Here is a tiny trained network, its code and every weight. The questions are about switching its units off for an input and a target symbol, where a switched-off unit gives its printed mean instead of its output.

import numpy as np


def w(rows, s, z=0):
    codes = np.array(rows[::2]) - 128.0
    scale = np.full(codes.shape[1], s)
    scale[-1] = z or s
    return codes * scale


def f(y):
    return y / 2 * (1 + np.tanh(0.7978845608 * (y + 0.044715 * y**3)))


def softmax(a):
    e = np.exp(a - a.max(-1, keepdims=True))
    return e / e.sum(-1, keepdims=True)


def log_softmax(a):
    a = a - a.max(-1, keepdims=True)
    return a - np.log(np.exp(a).sum(-1, keepdims=True))


def net(x, mask):
    ids = ['ΔΘΠΨΩαζηλμτ'.index(c) for c in x.split()]
    T = len(ids)
    res = E[ids] + P[:T]
    u = 0
    for l in range(2):
        r = res
        for j in range(2):
            rows = slice(2 * j, 2 * j + 2)
            q, k, v = (r @ M[l][rows].T for M in (Q, K, V))
            z = softmax(np.where(np.tri(T) > 0, q @ k.T / 2**0.5, -1e9)) @ v
            o = O[l][rows]
            res = res + np.where(mask[u + j], z, o[:, -1]) @ o[:, :-1]
        u += 2
        y = f(res @ A[l][:, :-1].T + A[l][:, -1])
        res = res + np.where(mask[u : u + 4], y, B[l][:, -1]) @ B[l][:, :-1]
        u += 4
    return log_softmax(res[-1] @ U[:, :-1].T + U[:, -1])


Q, K, V, O, A, B = {}, {}, {}, {}, {}, {}
E = w([
[187,123,114,187,114],'Δ',
[125,109,149,229,143],'Θ',
[81,74,185,106,10],'Π',
[72,206,99,119,230],'Ψ',
[93,125,172,105,12],'Ω',
[38,148,179,139,35],'α',
[22,109,187,160,80],'ζ',
[212,67,115,127,75],'η',
[145,101,153,88,9],'λ',
[202,132,123,115,29],'μ',
[48,130,173,214,111],'τ',
],0.011)
P = w([
[186,81,254,122,156],'0',
[153,62,157,125,161],'1',
[148,95,136,138,154],'2',
[146,127,117,155,145],'3',
[143,160,94,164,139],'4',
[139,186,76,178,131],'5',
[135,221,54,191,124],'6',
],0.011)
Q[0] = w([
[175,95,93,225,254],'L0H0',
[14,145,192,171,168],'L0H0',
[113,100,165,228,73],'L0H1',
[160,89,149,179,6],'L0H1',
],0.035)
K[0] = w([
[182,127,118,184,253],'L0H0',
[20,140,165,146,171],'L0H0',
[81,141,54,178,111],'L0H1',
[106,106,36,113,92],'L0H1',
],0.047)
V[0] = w([
[126,1,241,37,154],'L0H0',
[126,124,137,172,118],'L0H0',
[213,140,115,85,123],'L0H1',
[125,165,163,64,36],'L0H1',
],0.0095)
O[0] = w([
[123,176,104,155,117,114],'L0H0',
[116,126,115,119,155,254],'L0H0',
[2,129,151,160,124,134],'L0H1',
[144,88,117,189,192,199],'L0H1',
],0.0092,0.0017)
A[0] = w([
[137,4,207,76,176,132],'L0N0',
[81,41,122,3,102,2],'L0N1',
[97,58,105,154,93,87],'L0N2',
[47,96,121,108,124,171],'L0N3',
],0.016,0.011)
B[0] = w([
[75,4,211,94,108,221],'L0N0',
[40,157,52,119,138,86],'L0N1',
[114,166,141,101,130,163],'L0N2',
[166,118,116,154,150,254],'L0N3',
],0.033,0.00085)
Q[1] = w([
[79,115,108,83,178],'L1H0',
[29,111,75,142,253],'L1H0',
[120,77,118,108,92],'L1H1',
[239,98,188,237,137],'L1H1',
],0.046)
K[1] = w([
[146,127,180,187,51],'L1H0',
[160,134,191,161,56],'L1H0',
[119,128,169,181,73],'L1H1',
[121,193,105,129,253],'L1H1',
],0.053)
V[1] = w([
[87,4,28,197,113],'L1H0',
[140,154,32,181,71],'L1H0',
[92,254,129,98,88],'L1H1',
[88,126,95,165,185],'L1H1',
],0.012)
O[1] = w([
[128,62,207,184,247,252],'L1H0',
[185,255,161,162,188,8],'L1H0',
[53,203,163,165,5,24],'L1H1',
[158,197,187,57,122,177],'L1H1',
],0.0065,0.0033)
A[1] = w([
[80,138,53,64,102,16],'L1N0',
[101,84,55,60,84,128],'L1N1',
[153,157,250,80,54,90],'L1N2',
[97,93,180,150,161,2],'L1N3',
],0.014,0.0088)
B[1] = w([
[136,4,29,190,162,161],'L1N0',
[94,180,146,51,177,218],'L1N1',
[120,57,95,150,148,223],'L1N2',
[88,219,90,206,103,254],'L1N3',
],0.014,0.0057)
U = w([
[156,81,188,155,96,251],'Δ',
[154,255,78,113,111,226],'Θ',
[94,163,135,149,123,44],'Π',
[115,147,88,135,104,66],'Ψ',
[95,161,131,156,120,39],'Ω',
[90,170,135,134,129,64],'α',
[95,166,146,113,124,88],'ζ',
[126,157,124,143,144,30],'η',
[102,155,126,171,112,22],'λ',
[124,157,117,171,147,2],'μ',
[115,164,136,92,124,108],'τ',
],0.0091,0.0078)

Each question gives the input, a string of symbols that net reads in full, and the target symbol t.
The units are the heads (2 rows each of Q, K, V and O) and the neurons (one row each of A and B). Each row of codes is followed by its name. A weight is (code - 128) times the scale printed after its matrix; where a second scale follows, it is the last column's (O, A, B and U).
mask holds one flag per unit, layer by layer, with each layer's heads first. A switched-off unit (its flag False) gives its mean, the last column of its rows in O or B, instead of its output. The means were averaged over made-up inputs and are rounded, as every weight is.
A unit's drop is (log p(t) with every unit on - log p(t) with that unit switched off) / (log p(t) with every unit on - log p(t) with every unit switched off).
The circuit of an input: a set's keep is (log p(t) with only the set's units on - log p(t) with every unit switched off) / (log p(t) with every unit on - log p(t) with every unit switched off). Starting from all 12 units, units are removed one at a time, each time the one whose removal leaves the highest keep (on an exact tie, the one counted first), for as long as the keep stays at least 0.8.
circuit, biggest first: the units of the circuit, biggest drop first
most important unit: the unit with the biggest drop
k most important neurons: the k neurons with the biggest drops, biggest first
top k neurons in layer l: the k neurons of layer l with the biggest drops, biggest first
heads that matter: for each layer, one digit per head in row order, 1 if its drop is at least 0.15 and else 0, layers parted by /
input Ψ τ Δ η τ Δ τ, target Ψ: heads that matter	11 / 11
input μ Ψ μ ζ Θ, target μ: heads that matter	11 / 11
input τ τ μ τ α Δ η, target Δ: 2 most important neurons	L1N3; L1N1
input τ Θ α μ ζ, target Δ: circuit, biggest first	L0H1; L1N3
input Ψ Ω τ μ η, target Ψ: 2 most important neurons	L1N0; L1N2
input Δ λ Ω Π λ, target Θ: heads that matter	00 / 10
input τ μ τ Ψ τ Π, target τ: most important unit	L1H0
input Ω λ ζ Δ α, target Δ: circuit, biggest first	L1N1; L1N3
input μ η Ω η Ψ Ω ζ, target μ: top 3 neurons in layer 0	L0N3; L0N0; L0N2
input Δ Ω Ψ τ Δ μ λ, target Δ: 3 most important neurons	L0N3; L1N1; L0N1
input Δ Ψ Ω Ψ, target Θ: 4 most important neurons	L0N0; L0N3; L1N2; L1N0
input Θ Π Δ τ Θ μ Θ, target Θ: circuit, biggest first	L1H0; L0N0; L0H1
input ζ Π α Π η ζ, target Θ: 2 most important neurons	L0N1; L0N0
input Θ ζ Δ τ Ω α Θ, target Θ: circuit, biggest first	L0N0; L1H0; L0H1
input Δ Θ λ Ψ, target Δ: 3 most important neurons	L0N3; L1N3; L1N1
input Θ Δ τ η Δ ζ λ, target Δ: circuit, biggest first	L0H0; L1N3
input Ψ ζ η ζ μ, target Ψ: circuit, biggest first	L1H0; L1N0
input μ τ Ψ Δ, target μ: most important unit	L1N3
input α Π Ω λ μ μ Θ, target Δ: circuit, biggest first	L0H0; L1N3; L0H1
input μ μ Ψ, target μ: heads that matter	11 / 01
input Ψ μ τ μ τ μ, target Ψ: circuit, biggest first	L1N0; L1H0
input Π Π Δ α α Π μ, target Δ: circuit, biggest first	L0H0; L1N3
input μ Θ Δ τ μ, target Θ: circuit, biggest first	L0N0; L1H0
input λ Θ Ψ Θ, target λ: top 3 neurons in layer 0	L0N0; L0N3; L0N2
input τ η Θ μ Δ Δ Π, target Δ: most important unit	L0H0
input λ Ψ τ Ψ Δ η Ω, target Δ: heads that matter	10 / 01
input Ψ Ω λ τ Ω Π λ, target Ψ: circuit, biggest first	L1N0; L1H0
input τ Θ Ψ η, target τ: top neuron in layer 1	L1N1
input τ Δ Ψ Ω Δ μ, target τ: heads that matter	11 / 10
